Here is a tiny trained network, its code and every weight. The questions are about switching its units off for an input and a target symbol, where a switched-off unit gives its printed mean instead of its output.

import numpy as np


def w(rows, s, z=0):
    codes = np.array(rows[::2]) - 128.0
    scale = np.full(codes.shape[1], s)
    scale[-1] = z or s
    return codes * scale


def f(y):
    return y / 2 * (1 + np.tanh(0.7978845608 * (y + 0.044715 * y**3)))


def softmax(a):
    e = np.exp(a - a.max(-1, keepdims=True))
    return e / e.sum(-1, keepdims=True)


def log_softmax(a):
    a = a - a.max(-1, keepdims=True)
    return a - np.log(np.exp(a).sum(-1, keepdims=True))


def net(x, mask):
    ids = ['ΘΞΠΩαελστφψ'.index(c) for c in x.split()]
    T = len(ids)
    res = E[ids] + P[:T]
    u = 0
    for l in range(3):
        q, k, v = (res @ M[l].T for M in (Q, K, V))
        z = softmax(np.where(np.tri(T) > 0, q @ k.T / 3**0.5, -1e9)) @ v
        res = res + np.where(mask[u], z, O[l][:, -1]) @ O[l][:, :-1]
        u += 1
        y = f(res @ A[l][:, :-1].T + A[l][:, -1])
        res = res + np.where(mask[u : u + 4], y, B[l][:, -1]) @ B[l][:, :-1]
        u += 4
    return log_softmax(res[-1] @ U[:, :-1].T + U[:, -1])


Q, K, V, O, A, B = {}, {}, {}, {}, {}, {}
E = w([
[165,254,102],'Θ',
[151,107,150],'Ξ',
[207,160,143],'Π',
[105,139,100],'Ω',
[213,101,104],'α',
[98,203,157],'ε',
[158,180,145],'λ',
[77,139,82],'σ',
[92,127,47],'τ',
[24,160,103],'φ',
[118,138,119],'ψ',
],0.018)
P = w([
[137,136,108],'0',
[83,163,219],'1',
[138,131,93],'2',
[81,76,204],'3',
[144,108,104],'4',
[159,87,253],'5',
[138,107,99],'6',
],0.019)
Q[0] = w([
[155,172,118],'L0H0',
[130,249,103],'L0H0',
[75,88,139],'L0H0',
],0.02)
K[0] = w([
[152,89,121],'L0H0',
[158,2,115],'L0H0',
[60,178,120],'L0H0',
],0.018)
V[0] = w([
[253,171,153],'L0H0',
[90,109,110],'L0H0',
[176,34,124],'L0H0',
],0.0071)
O[0] = w([
[137,83,101,120],'L0H0',
[115,91,86,132],'L0H0',
[115,11,99,4],'L0H0',
],0.012,0.0036)
A[0] = w([
[254,58,16,56],'L0N0',
[117,231,216,253],'L0N1',
[221,205,230,114],'L0N2',
[173,218,147,102],'L0N3',
],0.0073,0.0036)
B[0] = w([
[211,60,96,168],'L0N0',
[153,2,107,254],'L0N1',
[125,134,44,208],'L0N2',
[184,106,173,181],'L0N3',
],0.0075,0.0096)
Q[1] = w([
[76,121,100],'L1H0',
[155,23,224],'L1H0',
[122,253,163],'L1H0',
],0.0082)
K[1] = w([
[126,207,56],'L1H0',
[59,124,2],'L1H0',
[122,128,233],'L1H0',
],0.0076)
V[1] = w([
[172,200,96],'L1H0',
[111,97,103],'L1H0',
[110,162,2],'L1H0',
],0.0087)
O[1] = w([
[234,195,117,171],'L1H0',
[110,251,152,159],'L1H0',
[44,253,182,253],'L1H0',
],0.0058,0.0071)
A[1] = w([
[115,223,9,2],'L1N0',
[113,211,50,255],'L1N1',
[170,133,31,84],'L1N2',
[58,35,81,134],'L1N3',
],0.012,0.0058)
B[1] = w([
[33,177,2,203],'L1N0',
[86,63,231,251],'L1N1',
[235,152,85,200],'L1N2',
[110,123,197,142],'L1N3',
],0.0078,0.012)
Q[2] = w([
[106,111,124],'L2H0',
[117,248,115],'L2H0',
[108,80,80],'L2H0',
],0.012)
K[2] = w([
[125,250,156],'L2H0',
[92,132,102],'L2H0',
[130,90,227],'L2H0',
],0.011)
V[2] = w([
[133,176,137],'L2H0',
[125,248,123],'L2H0',
[174,149,163],'L2H0',
],0.013)
O[2] = w([
[217,80,40,155],'L2H0',
[183,140,227,253],'L2H0',
[54,51,255,38],'L2H0',
],0.008,0.0056)
A[2] = w([
[170,182,123,97],'L2N0',
[229,82,148,163],'L2N1',
[177,60,144,75],'L2N2',
[152,191,254,2],'L2N3',
],0.012,0.003)
B[2] = w([
[50,2,30,194],'L2N0',
[34,166,175,247],'L2N1',
[88,41,90,170],'L2N2',
[250,114,92,197],'L2N3',
],0.0071,0.012)
U = w([
[255,114,13,145],'Θ',
[221,49,176,51],'Ξ',
[113,59,148,52],'Π',
[115,174,170,242],'Ω',
[104,18,95,2],'α',
[128,115,188,165],'ε',
[132,87,172,118],'λ',
[60,177,154,144],'σ',
[56,139,53,76],'τ',
[40,178,230,163],'φ',
[151,153,168,192],'ψ',
],0.0086,0.004)

Each question gives the input, a string of symbols that net reads in full, and the target symbol t.
The units are the heads (3 rows each of Q, K, V and O) and the neurons (one row each of A and B). Each row of codes is followed by its name. A weight is (code - 128) times the scale printed after its matrix; where a second scale follows, it is the last column's (O, A, B and U).
mask holds one flag per unit, layer by layer, with each layer's heads first. A switched-off unit (its flag False) gives its mean, the last column of its rows in O or B, instead of its output. The means were averaged over made-up inputs and are rounded, as every weight is.
A unit's drop is (log p(t) with every unit on - log p(t) with that unit switched off) / (log p(t) with every unit on - log p(t) with every unit switched off).
The circuit of an input: a set's keep is (log p(t) with only the set's units on - log p(t) with every unit switched off) / (log p(t) with every unit on - log p(t) with every unit switched off). Starting from the 12 units with the biggest drops (on a tie, the unit counted first), units are removed one at a time, each time the one whose removal leaves the highest keep (on an exact tie, the one counted first), for as long as the keep stays at least 0.8.
circuit, biggest first: the units of the circuit, biggest drop first
unit that matters most: the unit with the biggest drop
k most important neurons: the k neurons with the biggest drops, biggest first
top k neurons in layer l: the k neurons of layer l with the biggest drops, biggest first
input τ τ Θ σ, target Θ: 2 most important neurons => (L1N0 L2N3)
input Θ ψ Θ ψ, target Ξ: top neuron in layer 1 => (L1N0)
input Θ τ τ τ ε σ, target Θ: circuit, biggest first => (L2N3 L1H0 L1N0 L2H0)
input Θ τ Θ Θ σ Ω, target Ξ: circuit, biggest first => (L2N3 L2H0)
input τ Ξ τ Ω α Π, target Θ: 3 most important neurons => (L0N1 L0N3 L1N1)
input τ λ τ Ξ, target Θ: circuit, biggest first => (L1H0 L1N0 L2H0 L2N3)
input τ τ Θ Π, target Θ: 3 most important neurons => (L2N3 L1N1 L1N0)
input τ λ τ α τ α, target Θ: 2 most important neurons => (L1N0 L0N3)
input τ τ Ξ φ, target Θ: circuit, biggest first => (L1N0 L2H0 L1H0 L2N3)
input τ τ λ Θ, target Θ: 3 most important neurons => (L0N3 L2N3 L1N0)
input Θ ε λ λ, target Ξ: 3 most important neurons => (L1N0 L2N3 L1N2)
input α α Θ τ, target φ: 3 most important neurons => (L1N1 L2N0 L1N2)
input Θ τ τ σ, target Ξ: circuit, biggest first => (L2N3 L2H0 L1H0)
input Θ σ τ Θ, target Ξ: unit that matters most => L0N2
input σ Ω φ, target φ: circuit, biggest first => (L2N0 L1N1)
input λ τ τ φ τ τ, target Θ: circuit, biggest first => (L1N0 L1H0 L2H0 L2N3)
input α τ Ω τ, target φ: top 2 neurons in layer 2 => (L2N0 L2N3)
input Θ τ Π Θ, target Ξ: 4 most important neurons => (L1N0 L2N3 L0N2 L1N2)
input Θ τ ε τ, target Ξ: circuit, biggest first => (L2N3 L2H0 L0N2 L1H0)
input Θ α Θ σ, target Ξ: 3 most important neurons => (L1N0 L2N3 L0N2)
input α σ α σ, target φ: top 3 neurons in layer 0 => (L0N0 L0N1 L0N2)
input φ τ τ Π τ τ, target Θ: 2 most important neurons => (L1N0 L2N1)
